Here is a tiny trained network, its code and every weight. The questions are about switching its units off for an input and a target symbol, where a switched-off unit gives its printed mean instead of its output.

import numpy as np


def w(rows, s, z=0):
    codes = np.array(rows[::2]) - 128.0
    scale = np.full(codes.shape[1], s)
    scale[-1] = z or s
    return codes * scale


def norm(h):
    return h / np.sqrt((h * h).mean(-1, keepdims=True) + 1e-5)


def f(y):
    return np.maximum(y, 0)


def softmax(a):
    e = np.exp(a - a.max(-1, keepdims=True))
    return e / e.sum(-1, keepdims=True)


def log_softmax(a):
    a = a - a.max(-1, keepdims=True)
    return a - np.log(np.exp(a).sum(-1, keepdims=True))


def net(x, mask):
    ids = ['ΔΘΨΩαβ'.index(c) for c in x.split()]
    T = len(ids)
    res = E[ids] + P[:T]
    q, k, v = (norm(res) @ M[0].T for M in (Q, K, V))
    z = softmax(np.where(np.tri(T) > 0, q @ k.T / 4**0.5, -1e9)) @ v
    res = res + np.where(mask[0], z, O[0][:, -1]) @ O[0][:, :-1]
    y = f(norm(res) @ A[0][:, :-1].T + A[0][:, -1])
    res = res + np.where(mask[1:9], y, B[0][:, -1]) @ B[0][:, :-1]
    return log_softmax(norm(res)[-1] @ U[:, :-1].T + U[:, -1])


Q, K, V, O, A, B = {}, {}, {}, {}, {}, {}
E = w([
[163,249,172],'Δ',
[128,183,219],'Θ',
[90,56,22],'Ψ',
[127,140,243],'Ω',
[92,56,19],'α',
[163,178,224],'β',
],0.0019)
P = w([
[120,109,88],'0',
[127,121,118],'1',
[122,186,175],'2',
[124,115,104],'3',
[146,158,225],'4',
[125,118,118],'5',
[141,194,195],'6',
[124,119,105],'7',
[143,156,232],'8',
[124,115,112],'9',
[142,220,189],'10',
[124,118,109],'11',
[137,168,255],'12',
],0.0094)
Q[0] = w([
[184,251,16],'H0',
[106,115,112],'H0',
[74,95,157],'H0',
[5,235,80],'H0',
],0.016)
K[0] = w([
[199,230,15],'H0',
[96,146,161],'H0',
[65,105,160],'H0',
[11,180,3],'H0',
],0.014)
V[0] = w([
[149,156,122],'H0',
[68,62,130],'H0',
[104,115,144],'H0',
[253,55,129],'H0',
],0.011)
O[0] = w([
[115,157,107,149],'H0',
[158,74,189,64],'H0',
[126,84,140,109],'H0',
[247,166,69,253],'H0',
],0.013,0.00056)
A[0] = w([
[110,7,3,5],'N0',
[107,21,20,12],'N1',
[127,129,129,110],'N2',
[117,147,162,85],'N3',
[30,161,186,170],'N4',
[64,164,98,153],'N5',
[214,229,127,115],'N6',
[93,187,127,5],'N7',
],0.011,0.0025)
B[0] = w([
[82,80,1,148],'N0',
[114,74,17,145],'N1',
[128,131,123,128],'N2',
[130,104,140,159],'N3',
[78,138,173,228],'N4',
[178,122,117,168],'N5',
[195,165,152,255],'N6',
[125,179,99,153],'N7',
],0.03,0.0071)
U = w([
[45,240,98,25],'Δ',
[9,94,183,99],'Θ',
[96,110,86,251],'Ψ',
[153,37,168,64],'Ω',
[99,110,91,219],'α',
[228,181,95,105],'β',
],0.011,0.0023)

Each question gives the input, a string of symbols that net reads in full, and the target symbol t.
The units are the heads (4 rows each of Q, K, V and O) and the neurons (one row each of A and B). Each row of codes is followed by its name. A weight is (code - 128) times the scale printed after its matrix; where a second scale follows, it is the last column's (O, A, B and U).
mask holds one flag per unit, heads first, then neurons. A switched-off unit (its flag False) gives its mean, the last column of its rows in O or B, instead of its output. The means were averaged over made-up inputs and are rounded, as every weight is.
A unit's drop is (log p(t) with every unit on - log p(t) with that unit switched off) / (log p(t) with every unit on - log p(t) with every unit switched off).
The circuit of an input: a set's keep is (log p(t) with only the set's units on - log p(t) with every unit switched off) / (log p(t) with every unit on - log p(t) with every unit switched off). Starting from all 9 units, units are removed one at a time, each time the one whose removal leaves the highest keep (on an exact tie, the one counted first), for as long as the keep stays at least 0.8.
circuit, biggest first: the units of the circuit, biggest drop first
k most important neurons: the k neurons with the biggest drops, biggest first
drop of u: that unit's drop, to one decimal
input Θ β β β β Ω α Ψ Θ, target Ω: circuit, biggest first : H0, N6
input Δ β Δ Δ Θ Δ β, target Δ: 3 most important neurons : N4, N7, N6
input Δ Θ β Δ α, target Θ: circuit, biggest first : H0, N6
input Δ β Θ Δ β Δ Ω, target Δ: circuit, biggest first : H0
input β Δ α Ω, target Ω: 2 most important neurons : N6, N4
input β β β Δ β α β Δ β β α, target Δ: 2 most important neurons : N4, N7
input Δ Θ β β β, target Θ: 2 most important neurons : N4, N6
input β β β α β β β β Ω Θ Θ Ψ Δ, target Θ: drop of H0 : 0.6
input β Θ β Ψ Ω β Δ Δ β β Ψ, target Δ: drop of N5 : 0.0
input Ω Ψ α, target Ω: drop of N4 : 0.3
input β Δ α β Δ β Δ β Δ Ω Ω Ω β, target Ω: 2 most important neurons : N6, N4
input Ω α Ψ, target Ω: 3 most important neurons : N6, N4, N7
